z638z685: [ 10   5  17 -25  15   6   0 -17  -9 -13  22   6  10  14 -20   3   2   4
  28  27]
z377z17: [ -7  -6   2   5  17  13  -2  11   6  13 -12  -7 -19 -12  13   2 -12 -24
 -15  -3]
z249z853: [ 11  26   2   4  -1 -13  -1   6   0 -14   4 -12   8  39 -11  -8   1  19
  15  23]
z377z17: [  4  13  13   4  27  -4  -2  -4   7  21  16  -1  17  12 -10  -3  -3  35
 -10  -1]
z377z17: [ -8   1   7 -31 -11  12  20   0  -2  17  16  20  -1  -7 -16  11   2   0
  24 -17]
z125z945: [ 13   4  20 -16  -9  21  34  28 -33  -3  18 -30 -44 -21  -2 -11 -11  21
  19 -13]
z125z945: [ 21  -2   5   1  20  17  12 -13 -14   3  10  -3  -1   4  -2  -9  -3  15
  15 -17]
z759z169: [ -2 -18   0  14  15  -7 -33 -19 -10 -10  -7  28  20  23 -24  -1  -5  18
  -4 -49]
z125z945: [ -2  -5  17 -30   0   7   6   7 -12  -6   3 -13 -14 -14  -7   1  -2 -21
   4  26]
z377z17: [-14 -20 -17  16   6  -6 -23 -16  14  12 -23  30  21   4   0   7   1 -17
 -21 -38]
z638z685: [-15  -8 -11  -8 -19   3  21   9   9  43 -11  15   4 -21   1   4   5  -3
 -16 -50]
z249z853: [-15   5   5  16  15  11  -9  23   8   7  -2   2 -29   3   5   8 -22  -5
  -3 -16]
z638z685: [ 14  14 -17   0  -6  14  18  19  -6  -4 -37 -17 -19  41   3 -13  -7 -43
  24  -9]
z759z169: [ -2   1  -5  31 -13   5   3   7   1 -12  25   4 -25 -25  21   6  -6  37
   8 -17]
z759z169: [  5  -9 -14  29 -10  -4   0   3  -4  -4  -9 -10  -7 -16  20  -9   2  13
 -17 -22]
z638z685: [-26   0  -4 -19 -19   9  11   1  19  25  16  41   1 -16  -7  25   1  -4
  17 -27]
z249z853: [ 15   0  -3  -3   8  24  33   0  -4  25   3  -9 -12 -14  13  -7  -1  -1
   9 -20]
z249z853: [ -7  -4  16 -31  10  -9 -14  -6  -5   0  -5   5  19  14 -28   2   2 -16
  -6  18]
z125z945: [ 16   3  -8 -15  11  10  30 -25  14  38   5   1  29 -11  11  -3  17  -7
   0  10]
z377z17: [ -9  -9   5 -26 -13  12   3  12 -11 -15 -10   0 -24  -7  -5   7  -5 -43
  16  10]
z759z169: [ -6  22   2   1 -25 -14 -10  20  -1 -38   8  -5 -16  24  -8   5  -3   5
  25  34]
z759z169: [ -1  10   5 -10  -5  10  16   7   3   5  16   0 -12  -7   2   6  -1   2
  17  10]
z249z853: [-12 -25  -6   0  -9   5 -10 -10  -1  -9  -2  17  -6 -29   8  11   1 -19
  -4 -12]
z249z853: [-15  16  13 -27  -9   4  -6  27  -5 -17  -4   6 -22  35 -28  10 -15 -26
  31  11]
z377z17: [ -5  -1  15  12  41  -7 -33   7   6  -5 -16 -21  -3  11   2  -4 -15 -16
 -35  35]
z377z17: [ -2  -9  -9  -5 -29 -19 -11 -24   4 -31  14  10  20 -23   8   9  23  -1
   4  43]
z125z945: [ 11  -1 -12  18 -27  -1  12   2 -17 -15   8   0  -9  -4   5  -8   4  33
  16 -35]
z249z853: [  3  12  10 -27  17 -12   0 -13   8  25  -2   3  40  27 -26  -3  10   2
  -7  17]
z125z945: [  4  -4  -1  -2  -7  -5  -3  -2  -7 -14  -4  -7   0  -2   0  -4   4  -5
  -1  11]
z759z169: [ 22   6  -3  22  36   7  -7 -16   4  -5  -4 -13   7  19  13 -10  -4  -1
   0  19]
z638z685: [ 10  17 -21  15  -5   8   7  13   6 -10 -27  -7 -14  40  10  -6  -6 -30
  23  -1]
z377z17: [ 32  24  -1   9 -15   1  29  10 -25 -14  13 -23  -8  29  -7 -22   2  49
  34 -16]
z759z169: [-15  -2  -6   1 -16  15   4   3   8  -4  16  30 -19 -12   4  20  -6  -3
  28 -21]
z638z685: [ -6  10  19 -18  17   1 -14   9  -3  -9   1   0  -5  27 -23   4 -12 -12
  11  21]
z249z853: [ 25  13 -12  12 -17   7  22  -2 -11 -23   9 -13 -11   8  13 -10   6  14
  34   6]
z759z169: [  5   4 -11 -17 -23  20  40  10  -5  21  -3   3 -14  -5   3  -1   3 -12
  26 -32]
z638z685: [ 14  -7  20 -19  -9 -22  -6 -10 -31 -21  14 -17  21  -3 -26 -16  13  40
  -8  13]
z125z945: [  5  10   5 -17 -26  19  36  27 -17  -3  13 -15 -40 -14   3  -1  -6   3
  31  -7]
z759z169: [ -7  -2   6  16  -7 -17 -16   6  -3 -15   9  -6  -3 -13   2  -1   0  28
 -18   5]
z249z853: [ -8  10  -3 -23 -35  -8  12  15  -3  -6  -3   2  -3   9 -13   3   7  -9
  17   6]
z638z685: [ 20 -11  11 -10   5   6   5   1 -29 -22  -6 -32 -14 -10   2 -17   0  -9
  -1  18]
z125z945: [ 11  -9  -3  -4   4   0   6 -21  -3   7   4   3  20  -9   0  -5  11   9
  -4  -6]
z377z17: [ 12   3  -5  21   2   8  11   9  -2  -5  -1 -25 -22 -15  27  -8  -4   2
  -5  11]
z638z685: [  4  -6   5   3  -4  -8  -7   0 -11 -15   2 -12  -2 -10   1  -6   2  11
 -10   9]
z125z945: [ -5  -1  11 -32  -3   6  13   4  -1   9   3  -7  -5 -17  -3   4   4 -23
   1  27]
z759z169: [ 15   9  -7  16  11   3   0  -2   1 -11  -6 -13  -2  18  11  -8  -2  -4
   7  15]
z638z685: [  3 -11  14 -36   3  11  20 -15 -11  23  17   9  13 -22 -15   1   9   6
   5 -12]
z377z17: [ 25  21 -18  27 -25  -8  35 -10   1  15  28  -1  20   1  11 -13  19  77
  15 -32]
z125z945: [-24  -6  13  -5   9  -6 -29   9   4  -7  -2  13  -6   3 -15  13 -12 -10
 -11   3]
z249z853: [-15   4 -11   2 -31   4   1  17   3 -19   0  15 -25   1   4  13  -5 -15
  26  -8]
[  4  -7  -3  -7  -7  -7   8 -12   1  11   1  -1  18 -16   3  -3  14   5
 -13   4] : z125z945
[-15   0 -16   2 -32   3   2  12   6 -15  -5  16 -20  -3   8  13  -1 -22
  21  -9] : z759z169
[  5  -2  -7  -6 -20   1   8  -3  -9 -14   2   5  -1   1  -3  -1   6   0
  19  -6] : z377z17
[-20  -4  17  -4  13  18 -22  22   0 -34   4  -5 -52 -13   9  19 -26 -44
  12  40] : z638z685
[  0  -4  13 -22   9   3   2   1  -5   2  -1 -13  -2  -9  -4  -1   0 -19
  -7  27] : z125z945
[ -3  -4  12  -8  -5   7  14   1 -10  17  27  14  -4 -18 -13   3  -2  41
   8 -42] : z759z169
[14 10  8 20 26  4 -6 -8  1 -9 19 -8 -1  8  7 -4 -6 27  6 15] : z759z169
[-15   1  10 -24  -3  -2   5  -9  15  19  24  17  15 -22  -6  16   8   6
  -1  18] : z377z17
[  5   0  -6 -19 -28  -1  20  -1  -8  -4   0  -2   2  -7  -2  -2  13  -6
  15   2] : z249z853
[-17   3 -16  17 -10   9  -8   2  20  -7   3  32 -14   5  10  21  -8 -14
  23 -16] : z249z853
[-20   0  -3  10 -24 -23  -9  18   8   6  -3  -2   0 -17   3   3   3  17
 -30  -7] : z125z945
[ -8  22  -9   7   8  -1   2  14  30  19 -14  -6  -1  18  14   5  -4 -26
  -7  28] : z125z945
[ 25  -2   3 -14  23  27  19  -9 -14  -3  -7 -19 -12   5   7 -10  -3 -31
  20  17] : z638z685
[ -7 -17  14 -29  12  -2  -3 -20   1  20   8  10  24 -25 -12   6  10  -6
 -19   9] : z125z945
[  6   2   8   4  -4  -8 -17 -21  -4 -43  36   9   5  -5  -1   9   7  25
  25  41] : z638z685
[ -5  -3  19 -33  -3  -1  22   5  -5  34  14  -8   7 -30 -12  -2   7  15
 -18  -2] : z759z169
[ -5   4  -6  19  -1   1  -7   3  13 -15   7  -3 -15 -13  23   8  -3  -6
   1  26] : z759z169
[ -2 -21  18 -33  15   1  -5 -10 -14  11  -7  -4  13 -15 -17  -3   3 -18
 -20   5] : z249z853
[ -8  -2  -4  23 -15 -17 -22  12  -6 -25  -8  -2  -8   7  -1  -2  -5  15
  -9 -11] : z125z945

z94_z126: [ 23  -3  17  23  18   5  -7  30  19 -33  14  -2   3  -6 -10 -17   9 -21
  -8  17]
z944_z327: [-13 -26  -6 -16 -17 -27  11 -28  18   8   3  18 -17   1  17 -11  -6 -13
  -2  17]
z746_z928: [ 12 -18  15  24   5   4  -1  24  -2   9  26  10 -11 -14  -8  -2   9  -1
 -26   2]
z890_z388: [  7  -1   1   3  -5   3  -7   3   9   2  -1 -10 -10   6   2 -17  14   4
  -4  23]
z94_z126: [ -7  16 -27  -5  -2   6   2 -11   0   3  -4   4   2  11   9  11 -12  -4
   5  11]
z41_z206: [  2   1   2   4   4 -10   2   8   3  11 -11  15  11  -2 -12   1  -5   5
   7 -22]
z41_z206: [ -3  15   9  15   1  -1 -10  11  -2  11 -13   2   3  -4  -4  -2   6  11
   7 -14]
z94_z126: [  7  21 -27   6  21  -3   2  11  12   4 -21  35  30  -1   5  -1 -16  -5
  12  13]
z776_z117: [ -4  13  13  20  -6 -10 -16  16   0  15  -9  -1  11 -27   8   1   4  27
   2  -7]
z41_z206: [  5  -8  20  -6   9  -4  -9   9  -5   9   0 -11   1 -21 -14  10   4  21
   5 -31]
z746_z928: [  3   8  -1   5  -5  11  -3 -14 -22  21   2  10   2  -2 -18   6 -14 -14
  14 -29]
z746_z928: [  9   5 -13 -11  -5  -4   0   5   2   7 -17  -8  22   2  -3  -1  -1  24
   5   1]
z890_z388: [ 28   0 -18  20   0  12  -5  13  13  -4  34   6  -6   7 -32  11 -20 -33
  -6 -10]
z746_z928: [ -1  10   7  21  16  25  -4   9 -39  23  14  18   7 -28   5  18  -4   5
 -11  -9]
z944_z327: [ 25   2 -15 -12 -12   6  -9 -15  -3  11  -4  -7  18  -6 -13 -12 -13  -2
  18   7]
z746_z928: [  5  10  -8  21 -29  -1 -11  16 -10  42   1  -9   8  -7 -11  12  -1  39
 -10 -20]
z746_z928: [-11 -17 -26  -7  13  -5  13  -9  19   0  25  28 -28   4  22  15 -10 -22
 -21  32]
z746_z928: [-14  -1   6   0   9   6   5  -9   6 -20   7   0 -28  19  10  -7  11 -27
  -4  17]
z944_z327: [ 23  26 -16  33   3  31  -4  43 -11   1   2 -10  21  16 -14   2  10  17
 -21  13]
z944_z327: [  8  -6  -8  -2   8  10  25  16 -20  -6  -2  12  26  19 -16   9  -5   1
 -14 -17]
z776_z117: [ -3  -4  21  16   9  -1   0   2   9 -13  -1  14 -17   6   5 -29  16 -28
  -1  18]
z944_z327: [ -9 -22  -9 -39  10 -26  23 -11  11   3 -23  18  12  13  -6   8  -9  10
  10 -26]
z944_z327: [ 36  28  -7  28   5  35 -23  19 -22  29  -3   1  21 -12 -21 -15   3   8
   7   9]
z41_z206: [ 20 -21   3 -24  23   9   7  -3 -11   3   7   6   6  -7 -22   5  -6  -5
   5 -18]
z890_z388: [ -2  -5  10  -7   2   8  -5   0  -8  10   5 -17 -19   2  -7   6  13  14
  -4 -12]
z94_z126: [-15  -5  15 -25   1   2  -3 -22 -16   8  -8 -18 -15  -4   4   4  10  15
  11 -15]
z890_z388: [  9  -3   1   7 -12  -1 -11   5   6   6  13 -15  -7  -9  -5   3   0   8
  -4   1]
z944_z327: [  9   2  -7  -1  -5  17   9   0 -17 -45  30 -22  22  -3  -6  29 -25 -21
  -7 -10]
z944_z327: [ 10  -9   1   1  11   0  10  24   2 -17   7  -2  14   2 -11  11  -1   7
 -14 -11]
z41_z206: [ -3 -12   1 -16 -10  -4  -4 -11  -7  -1  10 -21   3 -27  24   8   0  24
  -8  21]
z776_z117: [  1 -13  -7 -13  -7 -18   2  -5  26 -19   8 -10  -5   3  -1   5  -8  -6
   1   2]
z890_z388: [  9  15 -15   8   4   3   3   8  19 -19  -9   5   6  29 -11 -11  -3 -23
   7   9]
z944_z327: [-26  20  -8  11  11   1   2   8   1   3  -8  11 -11  11  16  17   4   7
  -6  -2]
z776_z117: [ -6  -4  14   1   4   6   7  -9  -7 -18   2   3  -6   7   5 -13   6 -23
   0   8]
z890_z388: [-10  25  -4  -1  -2   0   3  -9 -24  -8 -24   6  44 -15  12  10 -18   7
  20 -14]
z944_z327: [ 28  13 -24   3  -2   5 -21   3  13  19   0  -1  15 -17  -7  -4 -13   8
  13  18]
z94_z126: [ 21 -32 -17 -51 -25  -2  15 -42 -19  21  -7  -9  19   5 -14 -14 -13   6
  14  -1]
z890_z388: [  9 -19  -3 -11 -11   6  11 -12 -16   8   9   1   3   0   0  -9   0  -1
 -10  12]
z94_z126: [  3   0 -42 -30  -8  16  16 -22 -10  -8   5 -11   9  22  10  14 -15  -3
  -5  26]
z776_z117: [ -3  -3  12  10  11  -5   5   9  -6  20 -19  30   8  -6   8 -21  13   8
  -3   8]
z94_z126: [ 16  20 -23   7   8  13  -5   1  11 -13  -2   8  12  10  -5  -7 -12 -25
  11  22]
z41_z206: [ -9 -16  12  -2 -12 -26  18 -15 -20  18 -13  39  35 -27   4   0 -23  -1
   9 -33]
z94_z126: [ 10 -22 -16 -32 -13  -5  22 -21 -14  10  -9   5  23   9  -7  -5 -11   6
   2  -3]
z41_z206: [-16  15  -9  -1   2   7  -2  -9   5  -3  -1  -6 -23  22   1  10   1 -11
   6  -4]
z890_z388: [  8  -5   6  -9  -8  16  -3  -7 -18  11  -1 -21  -5   3  -1 -13  16  15
  -4  13]
z41_z206: [-10  -2  15  12   9 -23   5  18  22  -1 -13  20  -5  11 -16  -1   3  -5
   5 -35]
z746_z928: [ 17   2  15  18  12  23  -9  16  -6  -2   6  -6 -11   3  -3 -26  25  -6
 -11  29]
z890_z388: [ 12 -15  -6  -9 -37 -20   3 -24   6 -11   2  -6  26 -15  11 -20 -18  -9
   7  22]
z890_z388: [-19   1   8   9  30  -7  10  -6 -13   4 -12  59  18 -34  41  -9  -6 -15
  -1  27]
z776_z117: [-13  34 -26  14  11  12 -15  -5  -9  28  -2  22   1 -19  22  22 -15   6
   7  12]
z41_z206: [ 21  -4 -38 -19   5 -10   6   5  10  25 -13  20  34  -6 -10   9 -22  22
   6  -1]
z41_z206: [  6   4 -26  -2 -42  -6 -16   0   4  12  14 -42  14 -23  19  21 -10  48
 -13  24]
z776_z117: [  1  24  -7  17   2  10 -19  14   2   7   3 -11  -3  -9   2  13   0  13
   2   2]
z94_z126: [  2  28  -4  30   6 -12 -15  13  11  31 -23  39  16 -13  -7  -9 -10  -2
  21 -15]
z776_z117: [  8  -1   2  11 -20 -11 -17   6  12  17  11 -14  -8 -12 -15   8  -5  12
   3 -19]
z776_z117: [-11  -9  16  -8  -5   1  17  -6 -13 -29  -3 -12   4  16   3  -5   8  -9
  -5  -5]
z746_z928: [ 17 -15   2  -9  25  13  12   6  -1 -13   2  14   1  13 -13 -14   6 -22
  -4   9]
z776_z117: [ 12  10   0  28 -12 -17 -27  35  31  31   0 -10  -6 -14 -15   2   8  37
  -4 -11]
z41_z206: [-36 -17  37  18 -31 -52   6   3  13  -6  -2   6   0 -22  16   8  -3  13
  -6 -38]
z746_z928: [-24   5   7  -2   0   0  14  -3 -19  -4  -5   0  -1  15  -5  23  -3   2
  -1 -40]
z944_z327: [-23   0  -8   0  12 -20  -1  -4  20  10  -1  26 -17 -11  22  15  -8   0
   0   3]
z94_z126: [ 14   6   0   5  10  21  -2  10  -4 -22   9 -14   2   8  -7  -4   5 -12
  -5  14]
z776_z117: [ 10 -14  10  -5  -6 -12  -3  -1   9  -3   4  -5   2 -11  -7  -8  -1   0
   4  -5]
z94_z126: [ -5   0 -17  -7  10 -13  17   4   5   2 -18  30  26   3   8   4 -12   4
   0   1]
z890_z388: [ -1   4  21   1   5  -8 -24  -6  25 -17  14 -23 -33  -7 -17   6  -1 -20
  22 -26]
z746_z928: [-16   6  27  11  -5   3   0  -8 -21  -5   3  -3  -7   0 -11   8  -2 -15
  10 -42]
[ 20   1   1  -6  10   1  -5  -6  10 -10 -10   7  12   1 -13 -23  -4 -22
  21   6] : z94_z126
[-22   4   6   1  -9  -7   4  -9  -2  -7   1  -5 -13  10   3  12  -2  -6
   2 -19] : z746_z928
[-14   5  -7  -6  -4 -11   1 -13  -5   4  -5   9  12 -19  19  15 -16   7
   7  -2] : z776_z117
[ 21  -7 -17 -14 -15   2  -5 -26  -2 -13  22  -9  17 -22  -3   7 -32 -24
  14   7] : z944_z327
[ 10   7  -8   5   1  16  -7   9  10 -12  11 -20 -16  19  -8  -3  10  -8
  -7  17] : z41_z206
[ 22  -1   5  20 -14  -6 -14  28   8   4  -2 -13  27 -27  10 -19  11  34
 -14  32] : z41_z206
[ -8  -9  42   8  13  -9  -2  10   9 -27  -1  -5 -16  -1  -6 -14  18 -15
   4 -17] : z94_z126
[-19   6  -3  20 -21  -5  -1  18   3  15   7 -14 -17   9  11  17  13  32
 -26  -2] : z746_z928
[ -6   7   5  10   2  11  -9 -11   3  -6  10  -2 -28   5  12 -13  10 -23
   0  27] : z746_z928
[  5 -25   8  -2  30   8  22  16   0 -17  17  21 -12  14  -7  -1   9 -22
 -24   5] : z746_z928
[ 16   1   7  16 -24  -4  -5   8 -19  22   1  -1  32 -23 -19   3 -14  17
   3 -32] : z41_z206
[ 12 -22  38   8   0   4  -1 -13 -13   3   7  14 -11 -10 -12 -38  12 -34
   6  -1] : z776_z117
[ 19   2 -13   9 -32  -7  -9  -2  12  -4   5 -16  20  -8   0 -13 -11   2
   2  22] : z890_z388
[-21  11  16  -2  16  -8   1  -4  -1  -2 -23  12  -3   3   4   0   5  -2
  16 -21] : z94_z126
[-21  -5  37  -4  -3 -11 -17 -25   3   4  -5 -10 -36 -15  13 -18  18  -6
  18  -4] : z944_z327
[ 19 -35  -1 -12  -4   7  13 -18  -5   0  32   9 -17   6 -19  -7  -9 -36
 -10   2] : z890_z388
[-12   6 -13  11  22 -10  14  20  17  -6  -3  34   1  15  -2  19 -10 -12
  -7 -16] : z890_z388
[ 34   7 -38   2 -24   1 -18  -6   1  57  -1  10  22 -18 -17  -3 -23  20
  12   5] : z746_z928
[ -8   0   0  14  29   4   4  19   2  14   4  32 -14  -3  10   6   9   0
 -17   9] : z890_z388
[ -4   3   1 -14   7 -20 -20  -4  31  -2  -6 -13 -12 -19   6   6  -1  14
  19  -1] : z944_z327
[-10  23 -18   4   1  25   1 -17  -8  -6   1   0 -19  32   5  -2   1 -29
   5  19] : z41_z206
[  2  -5 -19  -2  -3  -7  11   2  19  -8   3   9  -3  23  -6   1  -8 -15
  -5   4] : z41_z206
[ 10  -4 -14  19  -2  -1  -1  20   9  14  21  14  -1  -8  -4  13  -9   3
 -20   4] : z890_z388
[-25  -8  21   7   1  -4  10  -4  -6 -12   8   4 -21   5  14   2  11 -11
 -12  -5] : z944_z327
[  9   9   9  28  27  -5 -25  39  25  19   4  13 -11 -30   2   1  13  21
  -7   9] : z944_z327
[ -1  -8  -5   0   9   2   9  10   7   6   0  11 -13  17   1  -6  13   2
 -16  13] : z890_z388
[ 16 -17 -21 -28  -2  -4   9  -1  16 -10   8 -16   2  16 -17  11  -9   4
  -2  -4] : z776_z117
[ -4 -17  33   6  -7 -10  -5   8  11  -1  -2 -14 -26   5   1 -27  32   9
 -10   8] : z944_z327
[ 11  18 -15  26  -4   1 -12  22  10   2  14   2  12 -10 -13  22 -20  -1
  -2 -15] : z890_z388
